Below are the code and all the weights of a small trained network. Each question names an input and a target symbol and asks about switching units off, where a switched-off unit gives its printed mean instead of its output.

import numpy as np


def w(rows, s, z=0):
    codes = np.array(rows[::2]) - 128.0
    scale = np.full(codes.shape[1], s)
    scale[-1] = z or s
    return codes * scale


def f(y):
    return y / 2 * (1 + np.tanh(0.7978845608 * (y + 0.044715 * y**3)))


def softmax(a):
    e = np.exp(a - a.max(-1, keepdims=True))
    return e / e.sum(-1, keepdims=True)


def log_softmax(a):
    a = a - a.max(-1, keepdims=True)
    return a - np.log(np.exp(a).sum(-1, keepdims=True))


def net(x, mask):
    ids = ['αδηπσψ'.index(c) for c in x.split()]
    T = len(ids)
    res = E[ids] + P[:T]
    r = res
    for j in range(2):
        rows = slice(3 * j, 3 * j + 3)
        q, k, v = (r @ M[0][rows].T for M in (Q, K, V))
        z = softmax(np.where(np.tri(T) > 0, q @ k.T / 3**0.5, -1e9)) @ v
        o = O[0][rows]
        res = res + np.where(mask[j], z, o[:, -1]) @ o[:, :-1]
    y = f(res @ A[0][:, :-1].T + A[0][:, -1])
    res = res + np.where(mask[2:6], y, B[0][:, -1]) @ B[0][:, :-1]
    return log_softmax(res[-1] @ U[:, :-1].T + U[:, -1])


Q, K, V, O, A, B = {}, {}, {}, {}, {}, {}
E = w([
[184,165,136,150,185,183,144,119,154,135],'α',
[112,174,103,99,185,199,253,32,175,123],'δ',
[188,136,152,134,119,220,176,104,147,64],'η',
[170,103,116,127,92,52,143,93,161,155],'π',
[113,27,247,60,113,140,142,80,234,127],'σ',
[189,36,181,169,98,137,93,205,163,74],'ψ',
],0.016)
P = w([
[116,155,92,151,94,142,68,113,106,176],'0',
[124,65,47,162,142,123,38,60,119,149],'1',
[116,169,98,168,104,104,109,154,214,133],'2',
[128,95,89,44,81,199,83,152,119,170],'3',
[194,156,122,60,137,118,106,85,70,181],'4',
[103,191,145,171,116,93,147,161,171,111],'5',
[110,43,42,95,120,184,145,134,132,108],'6',
[187,88,86,119,182,72,88,78,135,84],'7',
[104,205,159,158,158,86,184,184,160,98],'8',
[163,71,79,57,130,173,163,160,146,122],'9',
[169,55,104,125,161,74,126,121,150,29],'10',
[99,201,175,145,147,74,254,166,140,61],'11',
[143,51,138,65,111,156,191,151,142,85],'12',
[152,89,127,152,158,132,120,91,106,39],'13',
],0.013)
Q[0] = w([
[93,137,126,84,160,135,174,97,160,133],'H0',
[72,130,152,126,108,88,117,140,112,154],'H0',
[113,189,95,183,92,83,124,118,148,137],'H0',
[3,160,143,172,69,137,118,191,118,149],'H1',
[111,128,140,211,188,84,88,62,139,81],'H1',
[130,35,55,133,155,155,140,95,166,44],'H1',
],0.012)
K[0] = w([
[110,147,119,63,164,180,149,31,172,111],'H0',
[75,97,93,83,26,90,95,139,125,225],'H0',
[105,190,13,144,82,102,138,111,58,174],'H0',
[59,102,75,102,56,228,16,99,42,205],'H1',
[82,255,196,153,95,128,137,132,59,148],'H1',
[135,97,190,78,144,89,187,174,9,105],'H1',
],0.0074)
V[0] = w([
[189,152,141,115,169,127,165,118,131,118],'H0',
[161,89,142,103,106,119,118,84,115,159],'H0',
[95,75,112,134,135,115,67,159,83,172],'H0',
[72,254,85,87,197,122,145,57,123,235],'H1',
[202,166,108,241,186,121,96,140,92,122],'H1',
[125,136,169,88,132,225,156,130,113,80],'H1',
],0.0082)
O[0] = w([
[134,114,162,130,67,119,72,103,116,77,200],'H0',
[77,158,56,157,89,104,114,169,134,44,163],'H0',
[172,118,123,84,182,38,98,95,141,77,3],'H0',
[231,136,135,114,124,110,120,2,109,79,116],'H1',
[68,132,247,92,93,130,91,81,57,133,112],'H1',
[116,148,69,84,147,177,63,171,128,57,129],'H1',
],0.0096,0.0068)
A[0] = w([
[178,140,43,180,132,135,209,188,253,148,28],'N0',
[89,205,129,121,144,61,168,88,152,58,3],'N1',
[114,114,148,106,139,153,101,121,55,109,220],'N2',
[208,149,123,43,133,133,134,90,109,46,36],'N3',
],0.0065,0.0013)
B[0] = w([
[96,181,238,48,127,107,136,113,145,138,254],'N0',
[26,96,111,26,131,2,137,172,25,110,151],'N1',
[12,88,202,20,187,106,57,117,26,89,134],'N2',
[215,63,116,66,228,91,162,183,107,211,194],'N3',
],0.0077,0.0086)
U = w([
[81,153,253,73,132,82,125,122,40,50,70],'α',
[144,85,142,102,137,148,144,142,121,129,3],'δ',
[96,140,92,85,61,168,46,129,105,53,214],'η',
[178,71,194,200,7,173,128,92,193,160,245],'π',
[137,207,167,91,96,120,104,132,187,69,176],'σ',
[77,74,139,130,136,135,136,181,97,176,97],'ψ',
],0.0065,0.0026)

Each question gives the input, a string of symbols that net reads in full, and the target symbol t.
The units are the heads (3 rows each of Q, K, V and O) and the neurons (one row each of A and B). Each row of codes is followed by its name. A weight is (code - 128) times the scale printed after its matrix; where a second scale follows, it is the last column's (O, A, B and U).
mask holds one flag per unit, heads first, then neurons. A switched-off unit (its flag False) gives its mean, the last column of its rows in O or B, instead of its output. The means were averaged over made-up inputs and are rounded, as every weight is.
A unit's drop is (log p(t) with every unit on - log p(t) with that unit switched off) / (log p(t) with every unit on - log p(t) with every unit switched off).
The circuit of an input: a set's keep is (log p(t) with only the set's units on - log p(t) with every unit switched off) / (log p(t) with every unit on - log p(t) with every unit switched off). Starting from all 6 units, units are removed one at a time, each time the one whose removal leaves the highest keep (on an exact tie, the one counted first), for as long as the keep stays at least 0.8.
units of the circuit, in order: the units of the circuit, biggest drop first
unit that matters most: the unit with the biggest drop
k most important neurons: the k neurons with the biggest drops, biggest first
which heads matter: for each layer, one digit per head in row order, 1 if its drop is at least 0.15 and else 0, layers parted by /
drop when u is switched off: that unit's drop, to one decimal
input π π σ π α η π α, target η: 2 most important neurons : (N0; N3)
input η η π π π η π ψ, target η: units of the circuit, in order : (H1; N3)
input π π π π α ψ π π ψ α π η, target π: unit that matters most : H0
input ψ π α δ δ α ψ π π η ψ δ α η, target δ: which heads matter : 01
input π π π σ π α σ π α ψ α, target α: which heads matter : 01
input δ α δ π δ σ ψ π η α π, target η: units of the circuit, in order : (H1; N0)
input ψ π π δ, target π: 2 most important neurons : (N1; N3)
input π π δ π δ, target δ: 2 most important neurons : (N3; N0)
input α π π π ψ σ δ α, target σ: units of the circuit, in order : (H1; N0)
input π π π η π α α δ, target α: 2 most important neurons : (N2; N1)
input π δ π δ α, target π: units of the circuit, in order : (H1; N1)
input η π π η π ψ ψ η σ π α δ π ψ, target δ: units of the circuit, in order : (N3; H1)
input π α δ, target π: units of the circuit, in order : (H0; H1)
input δ π π α π α π σ, target α: units of the circuit, in order : (H1)
input α σ η η δ, target η: units of the circuit, in order : (H1; H0; N0)
input π α π π σ π α, target σ: units of the circuit, in order : (N0; H1; H0)
input σ σ π π π α η π δ α ψ, target δ: units of the circuit, in order : (N3; H1; H0)
input π π η α π, target η: units of the circuit, in order : (H1; N0; N3)
input π α δ π α, target δ: units of the circuit, in order : (N3; H1)
input η α δ η π σ δ, target σ: 2 most important neurons : (N0; N3)
input π π π π π α π η η π η, target η: 2 most important neurons : (N0; N2)
input π δ ψ π η, target ψ: most important neuron : (N0)
input ψ δ π π δ δ ψ π α π δ δ π δ, target δ: 2 most important neurons : (N3; N0)
input ψ π η ψ ψ δ π α, target δ: drop when N2 is switched off : 0.0
